Below are the code and all the weights of a small trained network. Each question names an input and a target symbol and asks about switching units off, where a switched-off unit gives its printed mean instead of its output.

import numpy as np


def w(rows, s, z=0):
    codes = np.array(rows[::2]) - 128.0
    scale = np.full(codes.shape[1], s)
    scale[-1] = z or s
    return codes * scale


def f(y):
    return np.maximum(y, 0)


def softmax(a):
    e = np.exp(a - a.max(-1, keepdims=True))
    return e / e.sum(-1, keepdims=True)


def log_softmax(a):
    a = a - a.max(-1, keepdims=True)
    return a - np.log(np.exp(a).sum(-1, keepdims=True))


def net(x, mask):
    ids = ['αβγεζηθξπστφψ'.index(c) for c in x.split()]
    T = len(ids)
    res = E[ids] + P[:T]
    u = 0
    for l in range(2):
        q, k, v = (res @ M[l].T for M in (Q, K, V))
        z = softmax(np.where(np.tri(T) > 0, q @ k.T / 4**0.5, -1e9)) @ v
        res = res + np.where(mask[u], z, O[l][:, -1]) @ O[l][:, :-1]
        u += 1
        y = f(res @ A[l][:, :-1].T + A[l][:, -1])
        res = res + np.where(mask[u : u + 8], y, B[l][:, -1]) @ B[l][:, :-1]
        u += 8
    return log_softmax(res[-1] @ U[:, :-1].T + U[:, -1])


Q, K, V, O, A, B = {}, {}, {}, {}, {}, {}
E = w([
[90,211,107,105,141,92,70,100,134,104],'α',
[135,222,115,66,184,108,125,90,136,179],'β',
[108,161,120,56,160,108,94,92,119,53],'γ',
[196,137,77,55,141,122,160,152,119,163],'ε',
[96,178,150,111,139,120,88,78,141,58],'ζ',
[134,175,80,107,137,62,108,134,132,74],'η',
[144,161,139,67,137,147,151,150,91,132],'θ',
[106,182,88,89,172,157,130,178,227,103],'ξ',
[95,205,56,27,157,109,154,147,134,123],'π',
[95,95,75,16,146,45,146,133,188,158],'σ',
[63,102,117,10,108,72,118,139,90,125],'τ',
[141,81,114,173,124,89,118,158,138,195],'φ',
[29,146,110,45,27,136,110,197,171,153],'ψ',
],0.013)
P = w([
[229,188,144,116,22,127,80,37,151,103],'0',
[214,153,204,62,168,97,16,121,121,110],'1',
[182,89,70,137,151,177,50,44,117,176],'2',
[184,154,136,136,37,126,119,39,139,99],'3',
[176,140,195,81,182,82,59,138,106,110],'4',
[117,115,79,188,170,158,82,55,107,183],'5',
[137,137,136,153,53,116,158,72,125,110],'6',
[131,128,185,100,188,74,112,161,93,97],'7',
[60,117,79,212,182,143,125,75,98,183],'8',
[91,113,131,174,69,110,201,94,115,115],'9',
[81,104,180,127,193,63,151,179,82,98],'10',
[9,99,68,246,183,132,167,88,88,167],'11',
[43,90,126,198,75,93,250,115,98,111],'12',
[45,81,163,147,198,52,209,211,67,98],'13',
],0.012)
Q[0] = w([
[69,135,148,108,110,111,93,157,134,129],'L0H1',
[47,202,96,2,157,106,86,108,192,105],'L0H1',
[224,51,161,171,99,158,89,184,129,175],'L0H1',
[127,122,145,118,141,129,122,119,154,152],'L0H1',
],0.039)
K[0] = w([
[131,177,120,91,151,120,69,117,136,94],'L0H1',
[46,251,46,63,138,123,147,7,189,22],'L0H1',
[182,22,205,68,36,133,67,184,151,131],'L0H1',
[96,151,145,140,85,122,143,99,187,114],'L0H1',
],0.028)
V[0] = w([
[80,118,93,67,142,129,109,170,165,103],'L0H1',
[3,135,148,133,49,215,173,46,132,240],'L0H1',
[156,84,130,93,137,125,160,91,145,104],'L0H1',
[66,105,90,148,122,196,129,112,161,111],'L0H1',
],0.0026)
O[0] = w([
[141,95,92,122,134,88,106,110,82,99,185],'L0H1',
[118,117,134,133,137,182,171,2,117,200,255],'L0H1',
[137,70,135,139,112,127,136,132,88,131,61],'L0H1',
[117,76,143,159,126,152,57,102,103,90,120],'L0H1',
],0.0019,0.00039)
A[0] = w([
[107,180,211,126,186,146,144,122,108,120,53],'L0N1',
[138,89,171,183,131,205,120,156,127,75,32],'L0N2',
[160,90,153,191,157,223,122,160,103,52,45],'L0N3',
[169,119,179,201,125,195,119,167,100,86,1],'L0N4',
[90,104,136,127,177,236,97,96,106,148,105],'L0N5',
[160,171,214,181,105,246,194,110,168,41,74],'L0N6',
[191,126,149,126,220,157,174,157,109,188,64],'L0N7',
[130,126,167,137,143,207,109,228,151,117,78],'L0N8',
],0.011,0.0093)
B[0] = w([
[138,87,110,136,74,83,96,177,118,99,205],'L0N1',
[64,163,121,84,153,163,104,113,175,148,128],'L0N2',
[150,173,152,105,187,122,165,124,191,181,128],'L0N3',
[115,170,102,133,173,95,143,125,128,128,128],'L0N4',
[176,17,83,50,103,131,170,145,108,122,248],'L0N5',
[60,109,248,89,251,185,61,143,153,147,162],'L0N6',
[66,155,116,157,104,81,49,119,123,31,197],'L0N7',
[184,191,113,132,90,43,192,128,79,155,151],'L0N8',
],0.011,0.0016)
Q[1] = w([
[105,120,5,150,121,103,113,34,109,94],'L1H1',
[104,169,152,117,121,176,168,16,115,105],'L1H1',
[118,82,166,95,140,102,129,95,91,154],'L1H1',
[137,217,182,31,153,1,133,229,91,54],'L1H1',
],0.019)
K[1] = w([
[130,144,91,154,154,95,110,74,88,81],'L1H1',
[172,143,166,101,162,128,164,77,125,111],'L1H1',
[102,104,161,167,116,141,120,131,119,110],'L1H1',
[1,86,117,186,154,117,253,170,100,135],'L1H1',
],0.028)
V[1] = w([
[156,71,181,154,99,73,107,92,153,189],'L1H1',
[106,121,95,113,136,105,131,155,253,131],'L1H1',
[129,128,127,125,83,172,97,182,140,146],'L1H1',
[68,123,140,62,76,124,116,114,79,165],'L1H1',
],0.019)
O[1] = w([
[58,58,136,173,147,124,182,179,178,169,114],'L1H1',
[103,119,87,123,108,137,134,135,254,111,176],'L1H1',
[70,128,109,131,91,73,162,136,58,143,61],'L1H1',
[87,148,166,45,94,143,101,146,103,196,255],'L1H1',
],0.0096,0.0082)
A[1] = w([
[144,216,128,185,112,146,148,80,164,185,9],'L1N1',
[122,102,124,160,86,134,159,71,163,152,62],'L1N2',
[112,117,117,195,175,106,119,123,132,121,38],'L1N3',
[127,114,183,126,188,123,108,178,97,131,27],'L1N4',
[197,127,145,170,1,178,196,128,132,150,3],'L1N5',
[99,146,179,226,29,157,95,91,135,130,21],'L1N6',
[139,133,96,163,144,78,111,125,132,91,115],'L1N7',
[130,118,156,170,223,110,94,162,105,103,163],'L1N8',
],0.02,0.007)
B[1] = w([
[112,115,105,189,124,59,140,163,158,145,195],'L1N1',
[162,132,127,105,124,139,95,112,85,143,182],'L1N2',
[109,182,151,114,159,98,138,139,126,111,195],'L1N3',
[167,175,137,211,117,158,153,115,153,143,247],'L1N4',
[105,177,78,192,154,191,163,233,101,62,166],'L1N5',
[119,81,193,161,104,165,88,5,118,112,166],'L1N6',
[130,73,182,136,110,176,165,156,75,150,247],'L1N7',
[101,116,69,74,125,107,125,91,150,129,253],'L1N8',
],0.018,0.0047)
U = w([
[138,166,146,95,161,149,145,81,166,120,16],'α',
[190,220,37,101,1,58,206,91,108,100,46],'β',
[167,203,185,120,163,145,150,176,135,188,68],'γ',
[172,68,6,82,158,153,121,105,80,198,254],'ε',
[192,209,223,55,214,51,78,163,106,16,120],'ζ',
[102,165,103,100,66,152,162,122,137,96,24],'η',
[188,118,186,106,49,75,234,165,130,72,146],'θ',
[156,175,80,116,127,121,141,195,117,109,89],'ξ',
[138,143,135,132,69,57,137,87,135,104,98],'π',
[89,142,71,162,165,66,191,130,127,193,154],'σ',
[118,126,189,106,187,127,68,225,225,94,130],'τ',
[102,118,64,151,234,134,71,139,55,188,235],'φ',
[68,172,169,81,100,45,147,178,65,139,99],'ψ',
],0.0052,0.0053)

Each question gives the input, a string of symbols that net reads in full, and the target symbol t.
The units are the heads (4 rows each of Q, K, V and O) and the neurons (one row each of A and B). Each row of codes is followed by its name. A weight is (code - 128) times the scale printed after its matrix; where a second scale follows, it is the last column's (O, A, B and U).
mask holds one flag per unit, layer by layer, with each layer's heads first. A switched-off unit (its flag False) gives its mean, the last column of its rows in O or B, instead of its output. The means were averaged over made-up inputs and are rounded, as every weight is.
A unit's drop is (log p(t) with every unit on - log p(t) with that unit switched off) / (log p(t) with every unit on - log p(t) with every unit switched off).
The circuit of an input: a set's keep is (log p(t) with only the set's units on - log p(t) with every unit switched off) / (log p(t) with every unit on - log p(t) with every unit switched off). Starting from the 12 units with the biggest drops (on a tie, the unit counted first), units are removed one at a time, each time the one whose removal leaves the highest keep (on an exact tie, the one counted first), for as long as the keep stays at least 0.8.
circuit, biggest first: the units of the circuit, biggest drop first
top k neurons: the k neurons with the biggest drops, biggest first
k most important neurons of layer l: the k neurons of layer l with the biggest drops, biggest first
drop when u is switched off: that unit's drop, to one decimal
input φ ψ τ η, target θ: 2 most important neurons of layer 1 : L1N7, L1N8
input σ η η ξ π τ ψ α α η γ, target ε: 3 most important neurons of layer 1 : L1N8, L1N7, L1N3
input ψ ξ η η ε ζ ε γ π φ σ, target σ: circuit, biggest first : L1H1, L1N4
input ε π τ α π η η θ θ σ β, target τ: circuit, biggest first : L1H1
input α π β ζ φ ψ ψ, target η: top 2 neurons : L1N6, L1N5
input φ σ θ η α, target β: circuit, biggest first : L1H1, L1N4, L1N8
input η θ η φ α β η β π π ξ, target ζ: circuit, biggest first : L1H1, L0N8
input ψ σ θ σ θ γ π η α θ γ, target β: circuit, biggest first : L1N4, L1H1, L1N8
input φ ε η π ε, target ζ: circuit, biggest first : L1H1, L0N7
input η σ α α ξ, target θ: circuit, biggest first : L1H1, L1N7
input γ β η θ η ξ β φ σ α, target π: top 2 neurons : L1N6, L0N5
input η ψ φ τ φ η σ π η ξ ξ, target θ: top 2 neurons : L1N7, L0N8
input θ θ ε σ ξ α ξ α, target θ: top 2 neurons : L1N7, L0N1
input η σ ζ η π σ σ σ η β β ζ π ξ, target ζ: top neuron : L0N8
input φ π α η ξ τ φ φ α φ ε, target σ: top 2 neurons : L1N8, L1N4
input β α ε θ, target γ: top 2 neurons : L0N6, L1N4
input π α α ξ ζ π η γ ψ π ξ, target ψ: 2 most important neurons of layer 0 : L0N8, L0N5
input ψ τ β ξ σ τ φ α η σ ζ σ τ π, target γ: 2 most important neurons of layer 1 : L1N4, L1N8
input α η γ η η θ φ σ τ φ β, target σ: 2 most important neurons of layer 1 : L1N8, L1N4
input η σ τ ψ φ β α τ β η η θ ψ σ, target ψ: circuit, biggest first : L1H1
input η π ζ η ψ σ σ σ β τ η, target γ: circuit, biggest first : L1H1, L1N4
input π α τ τ σ, target γ: circuit, biggest first : L1H1, L1N4
input τ γ σ φ, target φ: top 2 neurons : L1N5, L1N6
input γ ζ τ τ, target ψ: drop when L1H1 is switched off : 0.9
input η γ τ ψ ψ ε τ τ η π η β σ ζ, target τ: drop when L1N6 is switched off : 0.0
input σ θ τ ψ σ α τ α, target γ: drop when L1N4 is switched off : 0.8
input τ α ψ σ π γ η ψ φ η α, target σ: drop when L1N8 is switched off : 0.4
input σ η η φ ε τ α σ η η π, target ζ: circuit, biggest first : L1H1
